Each row is followed by its group and then its class within the group.
[ 0.08 -2.33  3.15 -0.17  0.25  0.20  2.81 -1.57  0.68  0.08 -0.79 -0.94
  0.83 -0.62  0.10  1.28  6.38  0.85  0.78  0.62  2.31  0.11 -1.01  0.56
  0.44 -0.38 -1.95 -0.08  0.78 -0.94] : W/S
[ 1.04 -2.76  3.75 -0.08 -0.14  0.12  3.41 -1.76  0.57 -0.52 -0.77 -0.12
  0.50 -0.61 -0.76  2.00  6.61  0.79  1.17  0.06  2.14  0.68 -1.58  0.74
  0.30 -0.38 -2.39  0.72  0.44 -1.05] : W/S
[-0.37 -2.70  3.37 -0.19  0.47  0.44  2.80 -1.42  1.05  0.00 -0.81 -1.58
  1.33 -1.00 -0.63  1.38  7.33  0.54  1.05 -0.21  2.58  0.61 -1.24  1.04
  0.39 -0.59 -1.88  1.07  0.87 -0.86] : W/C
[-0.36 -2.47  2.64  0.04  0.76 -0.31  1.09 -1.77  0.90 -0.16 -1.68 -4.50
  2.24 -0.11  1.81  1.08  3.96  0.58  1.08  0.56 -0.75  0.28 -1.33  0.54
  0.32 -0.78 -1.01  0.99  0.57  0.73] : J/M
[-0.55 -2.92  2.99  0.41  0.27 -0.47  1.16 -1.99  0.94 -0.19 -1.44 -4.29
  2.03  0.19  0.85  0.96  4.59  1.01  1.04  0.27  2.09  1.05 -0.49  0.27
  0.09 -0.39 -1.20  0.56  0.85 -0.40] : J/Q
[ 1.56 -2.88  2.99  0.32 -0.02 -0.78  1.98 -1.59  0.07  0.16 -0.48 -1.59
  0.49 -0.22  1.05  1.29  3.74  0.60  0.83  0.46  0.61  0.97 -0.11  0.10
  0.49 -0.14 -1.80  1.05 -0.44 -0.84] : U/E
[-0.57 -2.12  3.26  0.81  0.66  0.42  2.81 -1.46  0.91  0.27 -1.23 -0.93
  1.02 -0.86  0.44  1.36  7.41  0.82  1.38  0.22  0.74  0.08 -1.64  0.03
  0.63 -0.51 -2.24  0.97  0.48 -0.65] : W/C
[-0.61 -2.89  2.49 -0.62  0.87  0.32  2.58 -1.68  0.92 -1.03 -0.91 -2.71
  0.21 -0.47 -0.92  1.21  4.74  1.13  0.61  0.85  2.52  0.13 -1.51  1.23
  0.25 -0.38 -0.66  0.77  1.90 -0.54] : T/L
[-0.21 -2.50  3.51  0.23  0.22 -0.03  2.56 -1.45  0.39  0.23 -0.68 -0.69
  0.81 -0.89  1.38  0.70  6.28  0.93  0.76 -0.32  0.07  0.65 -1.39  0.55
  0.40 -0.37 -2.22  1.02  0.04 -0.68] : W/Y
[ 0.86 -3.71  3.35 -0.48  0.33 -0.29  2.97 -2.64  1.10 -0.92 -1.76 -4.15
  1.08 -0.24 -1.63  3.15  4.75  0.35  1.65  0.41  3.52  1.40 -1.15  1.13
  0.34 -0.11 -1.30  0.44 -0.62 -0.47] : J/M
[ 0.03 -3.81  2.83 -1.12  1.09  0.18  3.37 -1.23  0.89 -1.06 -0.70 -3.08
  0.55 -0.56 -1.94  1.17  5.09  1.32  0.63  0.49  3.34  0.32 -2.49  1.92
  0.97 -0.27 -1.01  0.79  1.99 -0.74] : T/K
[ 0.32 -2.55  2.72 -0.28  0.31 -0.26  2.40 -2.31  1.09 -0.52 -1.50 -3.85
  1.34 -0.66 -2.00  2.55  4.79  0.51  1.38  0.16  3.58  1.50 -0.98  0.76
  0.08 -0.32 -1.20  0.18  1.73 -0.34] : J/M
[-1.31 -1.78  3.17  0.70  0.38  0.33  1.73 -1.22  0.80  0.54 -0.87 -1.32
  1.77 -0.66  2.14  0.16  6.96  0.56  0.63  0.66  0.53 -0.19 -1.02  0.57
  0.08 -0.70 -1.93  0.86  0.43 -0.36] : W/S
[ 0.54 -2.84  4.44 -0.24  0.21  0.12  3.69 -2.02  0.49  0.01 -1.38  0.35
  0.24 -1.13  0.02  2.94  7.51  1.02  1.27  0.69  2.89  0.80 -1.04  0.61
  0.48 -0.36 -2.58  0.71  0.35 -1.74] : W/C
[-0.03 -2.66  3.91  0.78  0.30 -0.45  0.50 -1.34 -0.04  0.91 -0.26 -2.74
  2.00  0.27  3.74 -0.39  2.36  0.76  0.58  0.81 -0.67  0.37 -0.21  0.80
 -0.04 -0.62 -1.43  1.22 -0.66  0.21] : U/E
[-0.24 -3.00  2.48 -0.91  0.67 -0.01  3.87 -1.05 -0.02 -0.77 -0.15 -2.71
 -0.10 -0.61 -2.77  0.94  6.98  1.26  0.54  0.53  4.26  0.65 -1.68  1.21
  0.73 -0.26 -1.60  0.94  1.85 -1.33] : T/A
[ 1.17 -2.36  4.26  0.40  0.70 -0.43  1.42 -1.26 -0.02  0.16  0.21 -0.30
  1.37  0.26  1.82 -0.56  4.53  0.73  0.80  0.77  1.14  0.57 -0.52  1.02
  0.06 -0.34 -1.84  1.19 -0.47 -0.71] : U/X
[ 0.04 -2.57  2.36 -0.80  0.55  0.26  2.82 -1.47  0.69 -0.96 -0.11 -1.87
  0.25 -0.41 -1.65  0.90  4.89  1.02  0.70  0.25  2.68  0.29 -1.86  1.06
  0.73 -0.33 -1.14  0.64  1.32  0.11] : T/L
[ 0.71 -3.72  2.25 -1.19  0.78  0.30  4.59 -1.85  1.06 -0.98 -0.31 -2.93
 -0.33 -0.87 -5.06  1.57  6.68  2.27  0.93 -0.14  5.14  1.35 -2.26  1.18
  0.95 -0.20 -1.71  0.73  1.87 -1.77] : T/K
[-0.23 -2.76  1.78  0.31  0.43 -0.27  1.87 -1.78  1.18 -0.11 -1.45 -4.69
  1.79 -0.07 -0.77  1.03  4.42  0.50  0.92  0.32  2.02  0.97 -0.75  0.50
 -0.17 -0.54 -1.02  0.52  1.08 -0.13] : J/M
[-0.35 -2.62  2.56 -0.48  0.89  0.63  2.83 -1.38  0.72 -0.85 -0.47 -2.47
  0.41 -0.56 -1.49  0.98  5.29  1.21  0.58  0.37  2.65 -0.60 -2.25  1.18
  0.49 -0.46 -0.91  0.88  2.07 -0.92] : T/K
[-0.49 -3.28  1.94 -1.36  0.61  0.31  3.50 -1.95  1.04 -1.11 -0.92 -2.03
 -0.77 -0.84 -3.28  2.67  6.34  0.92  0.58  0.14  4.82  0.75 -1.35  1.35
  1.14 -0.20 -0.91  0.27  2.53 -1.39] : T/L
[ 0.21 -2.24  3.04 -0.11  0.25  0.31  3.42 -1.45  0.72 -0.04 -1.04  0.15
  0.02 -1.13 -0.67  2.47  7.51  0.69  1.11 -0.14  2.71  0.73 -0.97  0.23
  0.38 -0.51 -2.19  0.29  0.45 -1.12] : W/C

Each row is followed by its group and then its class within the group.
[ 0.66  0.70  1.32  1.76 -1.37  0.12  0.37 -0.38 -1.31  0.33  0.62  1.28
 -0.90  0.22 -0.64  0.22 -0.08 -0.06 -0.01 -0.68  0.78  0.68  0.90  0.33
 -0.56 -0.49  0.69  0.58 -0.01  1.36] : j308/j985
[-1.31  1.46  1.66  0.90  1.17 -0.26 -0.87  0.24  0.80  1.57 -0.19 -0.70
 -0.95  1.30  0.40 -0.78  0.01 -0.37  0.46  0.24  0.91  0.04 -0.63 -2.27
 -1.26 -1.27  1.83  0.42 -0.92  2.20] : j308/j242
[ 0.40  1.72  2.76 -0.63  1.21 -0.96  1.25 -0.58  0.51 -0.83  0.86 -0.93
  1.26 -1.38 -0.10  0.48  1.48  0.16  0.63  1.04  0.49  0.34 -1.62  0.27
 -0.24 -3.07  1.32 -0.66  1.20 -0.56] : j400/j372
[ 0.58 -0.88  0.83  2.70 -0.24  0.37 -0.67  0.86  1.18 -0.47  1.11  1.84
 -0.49  0.83 -1.22 -2.37  0.62  0.90  0.33 -0.66  1.15 -0.04  0.58  0.31
 -0.79 -2.11  0.42  0.63 -0.88  0.58] : j308/j985
[-0.17  1.29  1.58  0.79  1.15  0.10  0.92 -0.26  1.86 -2.00  1.66 -0.43
  0.59 -0.95  3.40 -0.16  1.16  0.90  0.94  0.21  0.58  0.66 -0.76  0.70
  0.01 -3.82  1.13 -0.88  0.88 -0.51] : j400/j372
[ 0.32  0.35  0.93  2.02  0.51  1.11 -1.28  0.92  1.98 -0.47  1.76  1.88
 -1.75  0.89  0.77 -0.86  0.35  0.87 -1.14 -0.92  0.33  0.34  1.80 -0.02
 -0.45 -1.69  0.91 -0.02 -1.07 -0.20] : j308/j985
[-0.33  0.73  1.64  0.74  1.16  0.05  0.58 -0.67  0.99 -0.58  1.07  0.11
 -0.53  0.79 -1.27 -1.28  0.80  0.66 -1.33  0.89  0.38  0.02  1.38 -0.16
 -1.45 -1.35  2.35  0.84 -0.47  0.46] : j308/j985
[ 0.30  0.33  1.28  0.58  0.56  0.27 -0.17  0.88  2.02 -1.33  0.99 -0.98
 -1.72  0.78  0.49 -0.90  0.04  0.10  0.04 -0.28  1.00  0.42  1.01 -1.28
 -0.26 -1.75 -1.56  0.52 -2.34 -0.12] : j308/j242
[-0.87  3.66  1.91  0.11  2.11  0.30  0.29 -0.83 -0.64 -1.54  1.44 -0.17
  0.15  0.38  0.37  0.61  1.56 -0.13  0.29  0.68  0.06 -0.51  0.86 -3.22
 -0.63 -3.98 -0.36 -0.35  0.11 -0.49] : j400/j332
[ 0.02  0.59  2.51 -0.80  0.74 -0.70  1.18 -1.41  0.22 -0.64 -0.03 -0.63
  1.58 -1.33  0.55  1.52  0.75 -0.05  0.13 -0.15  0.10 -0.38 -1.21 -1.26
 -0.15 -4.17  0.47 -0.93 -0.20 -0.54] : j400/j372
[-1.23  1.53  2.21  1.05  0.79 -2.69  0.37  0.00 -0.23 -0.95  1.13  0.30
 -0.03  0.33 -4.31 -0.89  0.06  1.59  0.49 -0.24 -0.18 -0.48  0.01 -1.43
 -1.67  0.00 -0.40 -1.60 -1.33  0.10] : j308/j985
[ 0.48 -0.12  1.89  0.53  0.29 -0.38 -0.06  0.20  0.59 -0.65  0.49 -1.15
 -0.26  1.18  0.53 -0.67  0.12  0.18  0.29  0.26  0.82 -0.11  0.25 -1.43
 -0.84 -0.82  1.08  1.21 -1.54  0.37] : j308/j242
[-0.74  1.18  0.99 -0.14  0.40 -1.40  1.09  0.11  1.49 -1.58  1.30  0.30
 -0.17 -0.79 -2.06  1.29  1.89  0.40  0.85 -0.91 -0.29  0.09 -1.74 -0.32
 -0.26  0.74 -0.52  0.29 -1.25  0.14] : j228/j675
[-0.26  1.78  0.90  0.80  1.49 -0.04  0.94 -1.15  1.98 -1.38  1.84 -0.13
 -0.71  0.80  1.22 -0.61  0.32  0.56 -0.05 -2.98  1.41  1.22 -0.92  1.58
 -0.66 -0.57  1.87 -1.17 -0.71 -0.47] : j228/J53
[-0.31  0.69  2.04  2.11  0.67 -0.60  1.22 -2.30  0.75 -0.17 -0.03 -0.21
 -0.21  0.12 -0.58 -0.78 -0.49  0.51  0.34 -0.39  0.67  0.20  0.52 -0.67
 -0.98 -0.49  1.17  0.48  0.13 -0.37] : j308/j242
[-0.43  1.61  2.49  0.35  1.34 -0.81 -0.03 -0.97  0.11 -0.52  1.38  1.12
 -0.30 -1.44 -1.32  0.14 -0.47 -0.08 -0.01 -0.11  2.09  0.14 -0.27 -0.34
 -1.17 -0.62  0.78  0.26 -0.37 -0.09] : j308/j985
[ 0.68  0.33  1.45  0.03  0.99  0.36  0.63  0.07  0.87 -0.51  1.16 -0.95
  1.05 -1.42  1.74 -0.10  0.91  0.01  0.24 -0.01  1.04  0.47 -0.29 -0.24
 -0.03 -4.30  0.39  0.07  0.57  0.10] : j400/j372
[-0.70  0.99  1.64  0.18  1.18  1.25  0.30 -0.81  0.73 -1.20  1.55 -0.78
  0.03 -0.27  2.80 -0.18  1.21  0.07  1.20 -0.17  1.08  0.11  0.38 -1.37
 -0.63 -4.98  0.85  0.49  0.71 -0.48] : j400/j332
[ 0.25  1.89  2.57  0.27  2.51  1.18  0.30 -0.96  1.31 -0.73  0.73 -0.82
  1.06 -1.51  1.35  1.28  0.75  0.27  0.77 -0.32  1.38  0.13 -0.73 -1.39
 -0.21 -3.45  0.83  0.14  0.62 -0.68] : j400/j372
[-0.18  0.83  1.18  0.07  1.78 -0.21 -0.37 -0.44  1.02 -0.96  0.07  0.44
 -1.27  0.60 -0.01 -1.42  0.31  0.67  0.06 -1.74  1.16 -2.54 -0.31 -0.31
 -1.44 -1.43  0.92 -1.93 -0.35 -0.18] : j308/j242
[-0.53  1.50  1.82  0.44  2.14  0.19  1.25 -0.56  0.66 -1.41  2.24  0.81
  0.46 -1.67  0.26  0.23  3.24 -0.20  0.23  0.03  0.42  0.12  0.22 -2.09
 -0.74 -5.51  0.10 -0.75 -0.10 -0.62] : j400/j332
[-0.14  0.68  2.15  0.01  0.26 -0.89  0.61 -0.72 -0.09 -0.82  0.25 -0.63
  1.04 -0.18  0.86  0.02  0.78 -0.11 -0.07  0.11  0.78 -0.13 -0.04 -1.00
 -0.29 -4.04  0.51  0.47  0.93 -0.64] : j400/j372
[ 0.47  0.86  1.15 -0.69  2.10 -0.35  1.11 -0.17  1.74 -0.98  1.67  0.09
 -1.24 -0.61 -0.44  0.01  0.21  1.68 -0.03 -1.42  0.40  1.33 -0.29  2.11
 -0.72 -0.15  1.42  0.65 -0.73 -0.64] : j228/J53
[-0.20 -0.29  0.72  3.02  0.39  1.28  0.03 -0.15  0.98 -1.11  0.10  0.45
 -0.51  0.61  2.23 -0.58 -0.08  1.03  0.52 -0.31  1.87  0.01  2.15  0.25
 -1.21 -5.15  0.91  0.17 -0.37  0.49] : j308/j242
[ 0.87  0.27 -0.14 -0.67  1.36 -0.05  1.16 -0.31  0.70 -0.92  1.16 -0.26
  0.22 -1.07  0.05  0.84 -0.16  0.53 -0.08 -0.73 -0.76  0.91 -0.90  1.42
 -0.64 -0.05  0.80  0.41  0.02 -0.85] : j228/J53
[ 0.11  0.94  1.74  0.06  0.79  0.92  0.96 -0.78  0.45 -1.33  1.29 -0.12
  1.20 -1.01  0.49  0.21  0.74  0.12  0.74 -0.43  0.43  0.94 -0.67 -1.21
  0.41 -3.30  0.42  0.25 -0.22 -0.08] : j400/j332
[-0.43  0.69  1.35  0.90  1.44  0.45  1.54 -0.39  1.17 -2.07  1.69  0.90
  1.15 -0.75  1.43 -1.15  0.83  0.30 -0.14 -0.38  0.50 -0.12  0.28 -1.10
  1.05 -4.00 -0.71 -0.16  0.55 -0.41] : j400/j332
